Below are the code and all the weights of a small trained network. Each question names an input and a class and asks about switching units off, where a switched-off unit gives its printed mean instead of its output.

import numpy as np


def w(rows, s, z=0):
    codes = np.array(rows[::2]) - 128.0
    scale = np.full(codes.shape[1], s)
    scale[-1] = z or s
    return codes * scale


def f(y):
    return y / 2 * (1 + np.tanh(0.7978845608 * (y + 0.044715 * y**3)))


def log_softmax(a):
    a = a - a.max(-1, keepdims=True)
    return a - np.log(np.exp(a).sum(-1, keepdims=True))


def net(x, mask):
    res = np.array(x, float).reshape(1, 2) / 4 @ E
    y = f(res @ A[0][:, :-1].T + A[0][:, -1])
    res = res + np.where(mask, y, B[0][:, -1]) @ B[0][:, :-1]
    return log_softmax(res[-1] @ U[:, :-1].T + U[:, -1])


A, B = {}, {}
E = w([
[2,58,61,146],'x0',
[229,67,88,244],'x1',
],0.0081)
A[0] = w([
[115,130,95,116,237],'n1',
[151,167,142,131,161],'n2',
[68,157,178,9,114],'n3',
[156,50,147,186,92],'n4',
[74,220,104,75,89],'n5',
[87,76,90,129,73],'n6',
[145,112,165,128,58],'n7',
[63,145,173,63,98],'n8',
[48,99,74,154,107],'n9',
[147,120,45,219,84],'n10',
[133,133,136,187,73],'n11',
[172,85,61,76,74],'n12',
[55,60,87,125,79],'n13',
[183,185,202,136,81],'n14',
[65,105,86,142,77],'n15',
[120,108,139,117,63],'n16',
[143,118,96,133,255],'n17',
[206,65,69,155,92],'n18',
[226,214,129,64,89],'n19',
[60,100,189,188,95],'n20',
[144,131,120,105,164],'n21',
[190,52,147,150,81],'n22',
[93,177,99,53,96],'n23',
],0.011,0.0071)
B[0] = w([
[164,34,214,148,211],'n1',
[122,88,148,115,172],'n2',
[184,177,127,201,253],'n3',
[142,196,82,146,179],'n4',
[133,192,89,170,195],'n5',
[77,156,101,85,166],'n6',
[100,169,92,116,114],'n7',
[174,177,85,157,203],'n8',
[84,110,109,52,214],'n9',
[136,229,76,153,199],'n10',
[113,197,105,126,129],'n11',
[111,168,107,127,118],'n12',
[51,133,92,51,205],'n13',
[45,121,69,67,204],'n14',
[78,148,89,76,175],'n15',
[130,157,88,102,110],'n16',
[168,34,219,177,228],'n17',
[150,210,100,162,200],'n18',
[5,115,73,37,240],'n19',
[93,135,113,105,145],'n20',
[138,86,133,135,152],'n21',
[122,218,94,136,167],'n22',
[131,182,101,162,183],'n23',
],0.021,0.0076)
U = w([
[179,172,94,235,59],'0',
[97,80,100,35,123],'1',
[204,9,214,190,254],'2',
],0.012,0.0036)

Each question gives the input, the list of numbers given to net, and the class t.
The units are the neurons (one row each of A and B). Each row of codes is followed by its name. A weight is (code - 128) times the scale printed after its matrix; where a second scale follows, it is the last column's (A, B and U).
mask holds one flag per neuron, in row order. A switched-off neuron (its flag False) gives its mean, the last column of its row in B, instead of its output. The means were averaged over made-up inputs and are rounded, as every weight is.
A unit's drop is (log p(t) with every unit on - log p(t) with that unit switched off) / (log p(t) with every unit on - log p(t) with every unit switched off).
The circuit of an input: a set's keep is (log p(t) with only the set's units on - log p(t) with every unit switched off) / (log p(t) with every unit on - log p(t) with every unit switched off). Starting from the 12 units with the biggest drops (on a tie, the unit counted first), units are removed one at a time, each time the one whose removal leaves the highest keep (on an exact tie, the one counted first), for as long as the keep stays at least 0.8.
units of the circuit, in order: the units of the circuit, biggest drop first
top k neurons: the k neurons with the biggest drops, biggest first
drop when u is switched off: that unit's drop, to one decimal
input [-4,2], class 1: top neuron	n3
input [7,6], class 1: top 2 neurons	n9, n13
input [-5,4], class 1: top 2 neurons	n3, n19
input [3,1], class 2: top 2 neurons	n19, n14
input [7,-7], class 0: top 4 neurons	n3, n8, n5, n19
input [-8,6], class 1: top 2 neurons	n19, n14
input [-4,1], class 1: top 2 neurons	n3, n19
input [-8,-8], class 0: top 2 neurons	n3, n5
input [8,-8], class 0: top 3 neurons	n3, n8, n5
input [4,-4], class 0: top 2 neurons	n19, n3
input [-4,3], class 1: top 2 neurons	n3, n19
input [0,-3], class 2: drop when n10 is switched off	0.1
input [2,-3], class 2: drop when n18 is switched off	0.1
input [-7,-8], class 0: units of the circuit, in order	n3
